Each row of numbers stands for one thing and depends on some of the facts below. Use the named rows to name the rest.

Named rows:
25,-22,8,11,21,27,-1,37,-13,-31,28,22,1,-22,-17,19,-6,-58,34,13,-8,-7,1,1,-3,57,-58,-16,-17,-1,-1,-43,30,-14,-35,-42,-21,20,10,32,-1 -> drodrek
14,-35,18,8,26,-28,19,-32,-19,23,-11,-4,-21,-15,25,10,7,25,29,0,-10,-42,2,41,-28,75,9,18,-30,-19,13,34,28,26,1,-19,-15,-36,31,25,30 -> moskagis
5,8,5,18,-20,11,16,3,-25,-32,15,3,8,-20,-34,-9,-5,1,9,10,4,-16,16,-57,16,-16,-13,-10,-6,-3,11,-51,-20,-7,1,4,-14,24,-9,-12,1 -> silir
-10,-10,5,9,-15,31,7,42,-39,-22,-16,23,-22,-13,-11,-9,15,-25,30,2,0,-30,14,7,10,29,-37,-37,15,-19,-14,-22,44,3,-11,-37,-34,29,18,5,6 -> viskoguk
1,-7,11,16,-2,3,13,-8,-17,-24,22,13,-7,-41,-39,9,6,-8,7,-21,10,-22,5,-21,19,-2,-6,-10,-39,-6,4,-26,-12,-8,-22,13,-15,6,-11,-3,22 -> bunor
-10,15,-6,-1,-3,9,-4,15,-29,-22,34,12,14,-3,-35,9,-18,-5,16,-22,-15,17,18,-27,28,-42,-5,-23,3,1,-36,-26,-11,13,-27,47,-20,3,-13,-34,18 -> rubaflum
35,-18,-3,32,2,33,28,38,-26,-21,4,32,-35,-36,-34,-7,-2,-45,40,-1,-33,-26,12,-13,18,9,-44,-46,-23,-14,-21,-23,51,-27,-22,-33,-44,27,11,12,41 -> klekam
-28,16,0,-14,-28,39,-1,15,-26,-29,44,21,15,12,-15,14,-14,-15,3,-2,-17,20,23,-44,13,-21,-30,10,4,-10,8,-22,-24,-26,11,32,27,56,16,-28,-24 -> traflistel
-27,-17,15,14,-1,9,-26,-9,-22,2,11,5,24,11,8,25,-13,-18,10,-7,16,-5,36,21,-27,58,-14,40,9,-17,40,-9,-22,0,-22,6,33,11,26,35,1 -> klesa
-29,-20,34,-40,-3,-14,-17,-31,-21,0,4,-6,1,-2,15,34,27,30,-1,-3,32,-32,-12,20,-8,39,29,14,-24,15,-13,19,-3,49,-4,21,-4,-26,3,-22,-27 -> kipli
24,3,1,26,-15,26,9,17,-24,-10,-24,8,-7,-3,-22,-36,-10,-2,35,45,-22,-29,16,-35,11,15,-31,-18,1,-6,-11,-45,3,-4,14,-40,-31,21,22,0,-6 -> nuflabun
-13,-16,-7,-18,2,2,-13,-1,-40,-6,42,4,17,32,13,5,2,9,10,-1,-23,-2,26,11,-31,30,6,11,17,-13,-5,10,10,6,12,23,35,0,33,-1,-9 -> fomim
-18,-2,17,-9,-2,-29,-15,-44,-16,26,-14,-12,5,-2,17,-2,11,37,-3,9,27,-33,5,-4,-20,37,20,20,-4,-4,19,0,-45,40,19,7,0,-22,18,-12,-26 -> fiplim
-31,-18,43,3,-23,29,-11,4,-17,-19,-29,10,2,8,-10,18,9,-6,-5,17,9,-35,11,12,5,37,-2,8,-20,4,5,-7,4,15,-20,-13,-7,22,0,-10,-19 -> zagre
-5,6,-2,-26,-12,37,16,28,-29,-15,17,25,-18,0,-14,7,-6,-15,20,-1,-33,5,7,-13,25,-23,-20,-15,-24,-2,-38,6,15,-4,2,10,-25,27,1,-40,-4 -> klakles
-2,-33,-11,22,30,30,-1,31,-8,4,18,53,-14,-17,-14,-15,6,-54,-3,-14,7,-28,9,6,-27,53,-43,-29,-30,-3,-23,-25,9,-23,-6,-16,-4,-2,18,11,25 -> flefe
6,1,18,-28,-20,43,20,30,-24,-42,11,23,-12,-3,-36,9,5,-10,7,37,-32,-10,-6,-45,34,-16,-20,-8,-50,19,-28,-7,6,-12,15,-2,-14,49,-9,-35,-34 -> tetre
-3,1,-9,13,-8,-1,0,1,-36,-7,47,15,13,-4,-5,-1,-3,-6,13,-5,-5,4,30,-16,-19,22,-19,9,13,-26,29,-12,-9,-9,11,3,25,21,32,15,-1 -> tobrar
-31,-12,15,-30,2,-5,-17,-4,-24,-2,16,5,-8,8,10,23,24,10,-8,-16,15,-21,4,24,2,12,23,-15,-14,10,-34,20,7,31,-4,30,-8,-22,0,-34,-11 -> baflem
-23,-5,18,-36,-14,-4,-26,-27,-29,3,7,-16,21,34,9,12,5,45,3,9,-3,-7,6,12,-11,4,53,20,3,7,-24,15,-18,51,4,39,10,-24,2,-32,-20 -> plotruk
-11,-25,23,4,-7,6,-13,-22,-23,-2,-2,0,6,-6,-4,11,13,7,-4,-9,19,-35,14,16,-11,25,20,-6,-21,-1,1,-8,-5,25,-25,13,-1,-26,-9,-4,7 -> povom

Some facts about the things:
Φ: refers to; θ: points at
simi Φ:traflistel, tela, ziplor, brimes θ:fistol, rutri, drodrek
nuka Φ:klakles, fabu, tetre, ruskagrus, kiskodrik, miza, lonura, kavagar
gaklu θ:drodrek
grenum Φ:klosus θ:tazam, radal
brupluzum Φ:klakles, gratubrum, nabrel
klusa Φ:kegaplir, plelas, tela, bresur
melal θ:skugir, kliskam
tazak θ:sebra, pustor
semisku θ:rutri
daka θ:baguda
mozas θ:trilus
kedre θ:drekotres
rifar θ:raguskik
doplom Φ:nabi, pufes θ:raguskik, baguda
dudripar Φ:silir θ:tuskal, redibran
legrol θ:baguda, rutri
dusketel θ:fistol, kedre, rutri, drodrek
rabrem Φ:tuskal, plupem, kesun, skizan, dusketel, pustor, skeplek, klebil
bresur θ:nubrum, flefe
skeplek θ:rutri
lanir θ:nuka
defi θ:fiflom, moludram, driger
sumeski Φ:plupem, tetre, fiflom
kiskodrik θ:tazak
trivam θ:plestor, rutri
buzom Φ:boflur, ruskagrus, flufe
semo Φ:zodro
soklal Φ:grebrel, skinar θ:drodrek, klagrun
trubrak Φ:digavil, fabu, fligi, tebi
grisken Φ:laskal, pustor
plotruk Φ:traflistel, rutri, ziplor
skugir θ:flufe, nubrum
biplarir Φ:brezi
laskal θ:plestor, rutri
drodrek θ:rutri
trevo θ:raguskik
kozal Φ:podris
kavagar θ:driger, drodrek
rebon θ:drotam
brepavo Φ:graraflal, grebrel, skeplek, nuvir, rutri θ:gratubrum, klumum
skizan θ:neflol
pople Φ:baskal, skozolun, zase
rodrak Φ:pufes, skeplek
datrim Φ:grasok θ:keklo
pimol Φ:gaklu, pustor θ:plidis, breso
grogik θ:rugu
fiflom θ:baguda, sebra
gelofer θ:fistol, moludram, truplin
geskom Φ:sepak
kostel θ:gratubrum, driger
moludram Φ:stebrak, klekam
nofloklir θ:moludram
miza θ:raguskik, rutri
podris θ:drodrek
fitrun Φ:fladreplek, zase
redam θ:trevo
tunim Φ:klekam, lege
netimer Φ:gaklu θ:tazak
drisis Φ:stiklas θ:raguskik, drekotres
povom Φ:sonutum
flebrenu Φ:sepak, kostel, drodrek
plupem θ:rugu
plestor Φ:fudral, grebrel, laskal, pustor, tibror θ:flufe
rubra θ:raguskik
ridir Φ:brezi, rebon, gestar, kavagar θ:tazak
trilus Φ:rubaflum, gradri, drostis, ziplor
redibran θ:flufe, rutri
fligi θ:brezi
graraflal θ:drufaba
bula θ:rifar, rutri
tarar θ:fiflom
kavil θ:flufe
puplil Φ:graraflal, droske, nubrum, rutri, tibror
nestavos θ:kavil, pifli
nutol Φ:rifar, pustor
pobra Φ:bibrigin
baflem Φ:niflir
tribrulo Φ:drekotres, klekam, flefe, nones
klesa Φ:fofor θ:rutri
flufute Φ:nestavos, plelas, drostis θ:brostur, brezi
baguda θ:rutri
klagrun θ:sebra
flodu Φ:lege θ:nofloklir, semisku
skeken θ:baskal
kegaplir θ:sebra
kotras θ:kliskam
bastek θ:skizan
keklo θ:legrol
trazik Φ:klosus, plidis, nones
damo Φ:zase
truzo Φ:digavil, redam, podris, gromi, ruskagrus, ziplor, niflir θ:tretun
fistol θ:neflol
lenak θ:rugu
traflistel θ:baguda, sonutum
gradri θ:trivam
fomim Φ:gratubrum θ:nubrum, rutri
klidre Φ:nabi, skinar
tibror θ:kipli
neflol Φ:rubra θ:baguda
drotam Φ:tazam, viskoguk, brezi, klekam
klakles θ:pedregro
brulus Φ:klatol, fofor, skozolun, pifli
breso θ:lanir
graga θ:rutri
groso θ:legrol
tedrim Φ:vema, gaklu θ:kavil, sonutum
flaza θ:tististun
pustor θ:drotam
trugradrar Φ:kostel
muga Φ:mozas, breso
gratubrum θ:legrol, rutri
nidril Φ:fligi, nuflabun, skekal, kedre, nuvir, klebil
puske Φ:tuskal
moskagis Φ:grasok, kedre, klekam, kostel, drodrek
tretun θ:baguda
tobrar θ:kladudan, kliskam
sebra Φ:tazam, bimem
brostur Φ:graraflal, kavil, bibrigin, plagum
tranumu Φ:gelofer, mozas, plagum
poplam Φ:fabu, flaza, lege
fiplim Φ:silir, laskal, nites, nofar
vitrin Φ:nuflabun, trivam, gaklu
pevor Φ:digavil, sepak, zase
flabrik θ:gratubrum, moludram
flefe θ:sebra, flufe, rutri
pelis Φ:bastek, bimem
pifli θ:legrol
plagum θ:sumeski
pufes θ:drotam
drabestak Φ:tazam θ:skekal, moludram
kipli Φ:rubaflum, zutri, nites, gestar
rugu Φ:lege θ:baguda, rutri
kliskam θ:keklo, fiflom, rutri
baskal θ:baguda
tiflus Φ:klagrun
fluklem Φ:digavil, keklo, rebon
daboror θ:rutri
pitepler Φ:keklo, defi
driger Φ:sonutum θ:trilus, moludram
tististun θ:datrim
lapan Φ:sapi, pustor, pedregro
digavil θ:baguda, legrol, flufe
poklas Φ:tetre, nubrum θ:rutri
vetre Φ:drufaba, bunor
flidor Φ:tazak
truplin θ:rutri, sumeski
grodrin Φ:viskoguk θ:baguda
flustaske Φ:ravizon, stozo, rebon, breso, nuvir, lege
baklur Φ:fligi, klosus, tebi, pesuplom, pustor θ:moludram
fladum Φ:tarar, fladreplek θ:rutri
klosus θ:grodrin
kladudan Φ:breso, trevo θ:gratubrum
tronek Φ:plagum, kiskodrik θ:raguskik

Rows to name:
No name comes twice in this set of rows, the named rows included.
45,-17,13,-5,34,-25,0,3,-7,3,31,-15,7,-36,4,41,5,-6,27,-1,-1,-10,-6,49,-34,61,-6,20,-35,6,1,0,35,60,-15,-57,-28,-32,9,59,-4 => moludram
38,11,4,4,30,-36,16,-28,-10,50,33,-10,0,-11,15,-11,2,32,-5,15,2,-23,12,19,-51,26,17,35,-50,0,14,15,-25,34,54,-31,-8,-50,24,21,-20 => baklur
-35,-24,10,-63,10,-15,-23,-26,-25,-1,47,3,-7,19,49,47,31,28,-2,-9,12,-5,-3,32,-34,45,22,31,-12,-6,-6,63,-4,32,27,31,35,-12,26,-38,-36 => truzo
38,-1,-5,-37,18,19,-37,28,-7,-50,30,-15,46,-4,-10,20,-31,-33,42,45,5,26,-7,-69,8,16,-40,-5,9,33,-47,-81,-33,19,-26,-1,-13,19,8,-27,-48 => rutri
22,7,-19,38,-16,25,19,51,-47,-8,41,15,-12,-18,-33,-14,7,-40,15,-3,-17,-14,40,2,-15,12,-53,-23,-10,-31,8,-33,28,-21,6,-35,-6,26,21,39,12 => kostel
-36,7,15,-26,5,9,-46,-23,-31,22,37,5,42,47,21,32,-7,15,-8,-17,-2,6,36,42,-26,17,23,44,-5,-3,4,34,-36,22,2,51,46,-16,11,-13,-21 => simi
5,-12,1,-29,20,7,-19,17,-10,-54,35,17,14,-4,-12,35,-18,-22,24,0,10,24,-17,-39,3,24,-21,-1,-11,26,-43,-30,3,13,-34,18,-2,30,12,-24,-2 => flufe
12,-10,10,-13,34,-33,-27,-51,2,34,-18,-4,20,15,28,-9,-15,24,0,27,35,-11,-6,-30,-47,66,9,35,-5,17,2,-19,-70,33,34,2,15,-22,56,-20,-26 => plestor
10,-1,8,26,16,15,1,16,-20,38,18,7,10,-1,-22,15,-1,-6,-3,-31,-24,-18,36,80,-27,16,22,12,-43,-5,-14,15,12,21,-14,-7,-11,-46,1,42,31 => drabestak
29,-33,-4,-15,35,-4,-3,1,-13,4,35,5,-7,-4,20,24,-5,-12,24,15,-27,-9,0,13,-34,61,-22,10,-27,-5,-18,20,15,0,9,-5,1,-14,30,2,4 => rugu
23,-17,-2,-10,-6,9,6,22,-39,8,38,5,-12,12,18,4,20,5,16,16,-32,-13,19,32,-37,45,-8,19,-14,-26,2,39,43,13,39,-31,6,9,36,24,-21 => flodu
-23,16,29,-47,7,-25,-21,-20,-14,-4,41,-21,26,-7,11,54,3,29,-2,-22,27,12,-1,28,-15,10,30,40,-19,11,4,14,-23,79,-14,11,-2,-20,-7,1,-41 => trilus
21,9,-5,-20,14,25,-15,12,-9,-33,14,15,25,2,-26,9,-41,-13,31,28,-13,24,-2,-71,8,3,-19,8,-9,32,-41,-47,-27,0,-12,9,-8,27,15,-32,-13 => nubrum

The same things again, as new rows of numbers:
Some rows with their names:
-36,-23,-24,-6,-39,-4,32,-14,-34,-7,18,-17,-2,4,-7,16,11,26,-10,19,-30,46,67,-2,-4,-3,-74,-28,-10,0,-11,1,-26 -> doplom
-20,-19,6,7,20,-15,-15,29,7,-12,-13,19,20,16,0,-14,38,26,11,11,-7,27,10,-39,0,-8,-74,14,-3,-9,24,3,-27 -> skizan
-5,-49,2,-24,3,-34,7,39,-17,33,20,6,25,33,53,-21,-22,-52,-7,29,0,60,38,-16,16,44,80,-18,7,-3,5,-41,73 -> moludram
-22,-6,-46,29,1,-19,75,-6,-43,19,-35,-17,-27,0,-1,55,-62,-28,9,35,-5,39,-13,29,-5,-4,4,-79,-58,69,-13,1,1 -> truzo
15,-1,6,-16,-33,23,-1,-1,-28,-11,7,-17,22,7,-5,9,-20,-38,-18,-14,-1,-23,40,-1,4,11,-12,5,10,1,-32,11,-36 -> graga
22,11,-13,53,49,-12,-43,-5,16,-29,-1,8,-68,-54,4,-35,-10,14,4,-33,23,-19,-11,21,32,-18,30,5,-16,20,-21,-2,-46 -> drostis
18,14,-19,42,44,-2,-22,-7,10,-18,-9,6,-65,-55,4,-20,-13,21,-4,-26,18,-11,-14,30,24,-14,13,-4,-18,13,-11,0,-38 -> brimes
-7,14,-7,16,30,10,-3,-7,27,2,-7,14,-19,-31,-3,-14,34,55,-21,19,13,12,-2,0,10,-21,-34,9,12,-20,21,18,-19 -> droske
-9,-5,3,9,11,-29,-18,24,5,-21,17,12,21,12,-9,-36,34,26,7,-1,11,-4,-26,-11,7,-13,-62,35,-17,-14,37,-3,-15 -> sapi
-19,11,24,-30,18,9,-52,18,27,-9,-61,9,2,-24,3,-1,17,9,43,-32,-33,-28,-40,19,-23,13,46,16,-8,-7,19,-29,16 -> sepak
4,-9,28,-19,32,-37,-80,-5,50,0,2,19,1,15,2,-18,37,17,45,-30,-33,-22,-11,-31,-15,13,79,43,39,1,-4,-14,31 -> klekam
27,12,-27,18,16,-15,-32,2,-19,-26,-14,-10,-58,-24,-14,-5,-17,-5,-2,-47,10,3,10,17,23,-28,25,-7,8,39,-32,29,-95 -> nestavos
25,-6,8,-7,-29,29,-4,6,-28,-13,5,-17,27,5,8,5,-16,-33,-21,-19,16,-11,39,-4,10,13,-14,9,5,-5,-26,0,-14 -> truplin
-21,3,-35,11,-6,-23,74,-21,-24,22,24,-6,-29,-17,3,4,-6,40,-48,52,6,46,4,29,17,-13,-34,-41,-13,-16,28,9,25 -> puplil
-17,-35,5,1,-41,50,-27,59,-5,2,22,6,-12,16,2,1,-20,-49,29,32,33,13,47,-2,12,13,0,5,0,6,-19,15,-31 -> baguda
16,-11,27,-9,20,-20,-37,14,7,-29,-26,19,58,11,2,-44,49,7,14,-38,-18,-12,-7,-61,2,5,-68,29,6,-13,11,-4,-38 -> gaklu
-18,-18,-11,-30,0,-50,23,-30,-2,32,30,-4,-2,30,5,17,-5,5,5,24,-35,18,4,10,-12,22,69,-12,13,2,6,-16,76 -> tunim
-12,-3,7,-8,25,-29,-29,18,23,-8,-13,23,21,10,-6,-23,56,45,11,-2,-17,6,-36,-24,0,-1,-39,28,7,-19,37,-3,0 -> klebil
-19,24,31,-22,-19,45,-42,31,24,-13,-62,-15,1,-41,-2,-1,-1,2,26,-33,-9,-39,-30,47,-17,10,11,22,-13,-21,9,-30,1 -> fladreplek
18,-9,2,-6,-38,21,0,-20,-22,-31,12,-14,21,11,-6,21,-12,-26,-5,-17,-11,-22,39,-4,-2,10,-24,3,7,6,-42,0,-29 -> bula
-15,17,-19,-3,-10,29,65,-35,0,34,25,-17,-16,-14,2,42,-2,37,-47,57,8,27,22,15,-8,-6,10,-32,22,-23,8,12,62 -> tranumu

Name these rows:
No name comes twice in this set of rows, the named rows included.
6,8,-16,7,-14,-30,95,-60,-3,43,30,0,-24,12,8,-10,-37,-24,22,1,-25,39,-15,-17,-20,-4,42,-61,9,37,5,-2,34 => ridir
38,24,-3,28,8,14,-3,-9,-1,-12,-9,5,-60,-46,6,-52,-26,-12,11,-56,1,6,14,3,22,-20,11,-15,8,27,-18,14,-78 => kegaplir
-19,-24,-14,-19,-30,-71,27,-16,-18,18,54,-17,16,48,4,0,-18,-12,2,18,-35,15,1,15,-3,19,54,-10,-10,11,11,-26,79 => tribrulo
-8,5,3,9,45,-5,-35,11,29,-14,-2,17,-12,-25,-5,-41,60,63,-9,-4,-3,10,-8,-17,11,-19,-45,26,19,-36,27,9,-26 => grebrel
-6,-10,4,-1,32,-1,-21,7,14,-4,-32,18,26,18,-13,16,42,15,8,3,-8,12,-8,-57,-7,-10,-67,10,8,2,12,28,-47 => plupem
-3,-12,11,-12,10,-34,-42,-12,29,6,25,9,6,22,-3,-12,14,6,27,-21,-29,-11,-2,-5,-8,13,67,23,29,-2,0,-11,47 => stebrak
-4,-14,19,-13,45,-23,-21,42,12,3,-28,18,34,8,27,-32,31,4,-5,3,0,35,-8,-29,1,11,-14,13,4,-18,36,-26,19 => skekal
5,6,-27,-5,-26,-13,67,-24,-38,11,11,-12,11,-8,14,-31,11,25,-40,-9,-28,59,41,-9,10,-5,-65,-35,7,-13,15,0,-12 => soklal
13,0,-26,-1,-19,-47,29,-12,-37,-11,23,-8,-1,7,-9,-10,-10,-7,-34,-12,-18,7,6,7,25,-5,-28,-15,-3,10,-9,19,-47 => dudripar
-7,0,20,-1,38,-32,-29,12,32,-2,-31,25,16,12,-9,-8,37,15,21,0,-7,-14,-64,-19,-5,-1,-15,18,-15,1,23,-5,8 => tebi
-4,13,-5,21,42,-14,-17,-7,19,-14,-4,14,-13,-21,-6,-26,47,64,-17,-7,3,3,-14,-11,8,-25,-52,24,9,-22,17,9,-26 => tibror
-18,-4,-20,1,-2,-28,60,-31,-5,36,10,-1,-1,19,4,38,-15,1,-6,45,-10,13,-27,6,-13,7,34,-34,-11,12,11,-7,66 => poplam
16,-6,9,-9,15,-22,1,-11,-11,-20,-33,8,50,13,-3,-12,40,24,-13,-23,-33,12,13,-54,-3,3,-93,6,6,-8,-2,-3,-38 => dusketel
-2,-16,12,9,-27,37,-34,-19,2,-34,12,-8,21,-1,-15,7,-2,-9,18,-18,-6,-40,44,-7,-12,15,-39,19,-4,7,-52,-4,-19 => rubra
-16,-4,-7,-5,-10,-62,18,-20,-22,-6,23,-9,33,33,-7,1,14,9,8,-2,-13,0,-28,7,-13,-3,-11,8,-16,12,25,-21,31 => grenum

The same things again, as new rows of numbers:
Some things and their rows:
10,-1,-1,11,2,9,-20,-22,-4,-18,-13,12,-6,-3,6,4,-7,10,-6,7,5,0,1,14,-3,-28,-3,4,4 -> stiklas
23,-4,22,16,-12,-15,-13,20,2,-33,-6,-16,-7,-26,7,-30,-10,-10,-16,-9,-34,23,-25,-6,-15,9,1,9,-3 -> trazik
23,-10,35,33,-8,-2,-33,-1,-17,-20,-8,14,28,-17,-9,-59,-6,38,6,13,28,34,15,9,55,-9,4,3,-15 -> plidis
-22,29,-2,9,7,-26,5,2,4,26,12,39,1,-16,14,30,0,8,34,-7,7,-31,28,-12,9,7,12,4,5 -> baskal
15,27,31,16,-1,-29,-28,6,-5,16,1,34,-18,-7,41,3,-25,-10,-5,10,-17,0,-17,-14,-27,10,-18,32,2 -> pople
-2,7,-4,-1,17,-1,26,24,15,0,0,-9,10,-23,-28,1,7,-5,19,-43,-27,3,32,0,25,1,32,-27,18 -> flefe
-26,-38,-54,-24,-42,-3,55,-20,5,29,31,10,5,-14,-5,38,0,97,30,57,11,-3,32,-41,47,10,10,1,-28 -> rutri
-21,-2,-23,-1,38,4,20,17,15,2,8,-19,33,-10,13,-2,36,-35,24,-17,30,-34,9,20,2,9,-2,-26,-20 -> dusketel
-17,2,-10,2,-15,-21,33,-7,23,22,1,7,12,-12,-22,18,-17,16,32,0,-13,-20,7,-13,4,-6,25,-7,-10 -> legrol
0,2,-14,-22,4,-1,19,-13,8,0,17,17,21,48,-30,19,13,-24,27,-43,-9,-10,30,-4,5,-7,-7,-18,7 -> bresur
15,-20,-14,6,18,17,-16,13,-12,-23,11,-15,-7,-20,37,-9,26,21,-5,19,23,7,12,9,18,-7,-24,5,-7 -> klebil
5,-17,-17,-7,14,15,-18,-10,-5,-20,-2,3,0,1,26,12,-4,11,4,18,30,8,6,11,7,-29,-19,4,-8 -> nabi
4,-10,-19,-12,21,30,-16,17,-18,-6,14,-13,-10,-4,27,3,4,36,-11,18,47,28,14,0,20,-5,-23,-2,0 -> nuvir
11,-13,-12,8,15,14,-22,17,-16,-34,7,-9,-8,-22,36,-6,13,21,-7,8,14,11,17,4,15,-5,-16,2,-8 -> nuflabun
18,-1,2,7,-4,2,-15,-13,-3,-17,-14,7,-8,-2,8,3,-9,4,-6,9,1,4,-11,4,-6,-24,-5,10,4 -> kiflen
-34,-3,-15,-9,20,27,15,-3,-4,47,10,-11,12,14,-14,27,0,9,4,9,70,-15,4,19,6,-14,14,-14,-2 -> plagum
12,-2,1,-42,34,38,-17,-3,2,35,-7,15,-30,14,-9,6,26,-6,-22,-9,-16,30,32,5,32,16,8,-12,35 -> rebon
-16,4,-28,-27,3,6,18,-6,3,4,27,7,22,53,-14,18,22,-14,24,-32,24,-14,31,-4,-2,9,-19,-15,1 -> traflistel
8,2,1,15,-13,30,-21,-29,-25,10,6,-1,-30,18,-15,1,42,42,-17,1,43,-11,19,28,7,10,-9,11,15 -> ruskagrus
-13,5,-13,-13,-4,-3,18,-10,0,-9,20,12,24,48,-26,20,14,-23,27,-43,1,-11,27,2,-5,-6,-9,-18,8 -> nestavos
28,-20,11,-4,-2,-5,-9,7,-3,-12,-1,-11,2,-17,29,-11,9,-17,-10,15,-7,2,-28,7,-10,-5,-27,9,-14 -> puske

Which thing is each row?
No name comes twice in this set of rows, the named rows included.
-25,11,5,-11,-2,-9,34,24,12,46,14,-16,18,1,-20,11,-33,-8,3,6,4,6,-17,-19,-10,12,20,-11,-3 => kladudan
-45,-16,13,17,-17,-32,32,17,-16,21,-11,-13,3,-29,-37,-15,-58,58,-24,36,-87,28,12,-36,-1,22,53,5,-16 => moludram
-8,6,-1,5,-18,-26,33,-3,29,17,-8,6,17,-13,-16,12,-18,0,23,1,-17,-22,-9,-10,-8,-3,28,-4,-6 => neflol
-8,-9,-12,-1,15,8,21,10,8,16,17,-21,17,-19,4,8,40,1,22,-1,30,-35,10,22,16,-1,2,-16,-15 => plupem
-46,-17,18,10,11,-27,13,-16,-17,16,-17,0,25,4,-29,5,-31,10,-16,19,-59,-22,3,-2,-25,-3,21,5,-24 => driger
9,-9,-6,2,-1,39,-19,-19,-18,8,2,-17,-21,1,-2,0,30,32,-17,18,49,-9,6,32,14,-5,-11,8,8 => tetre
-3,-1,-8,6,13,-9,18,16,10,4,14,-14,20,-26,0,6,18,-8,30,-17,-1,-20,20,-1,20,-1,0,-15,-5 => trivam
-19,-12,-37,-22,27,11,28,15,10,18,20,-15,26,-3,8,13,27,-6,30,2,43,-15,26,6,18,-1,-5,-22,-17 => skeplek
17,24,34,10,-10,-21,-25,29,-11,13,7,22,-24,1,31,-5,-11,-5,-17,-3,-16,12,-12,-22,-23,33,-16,27,6 => pevor
9,-28,-13,1,0,-1,23,4,5,-4,19,-14,11,-31,14,15,22,30,24,14,7,-16,21,0,29,-10,-9,-4,-17 => tuskal

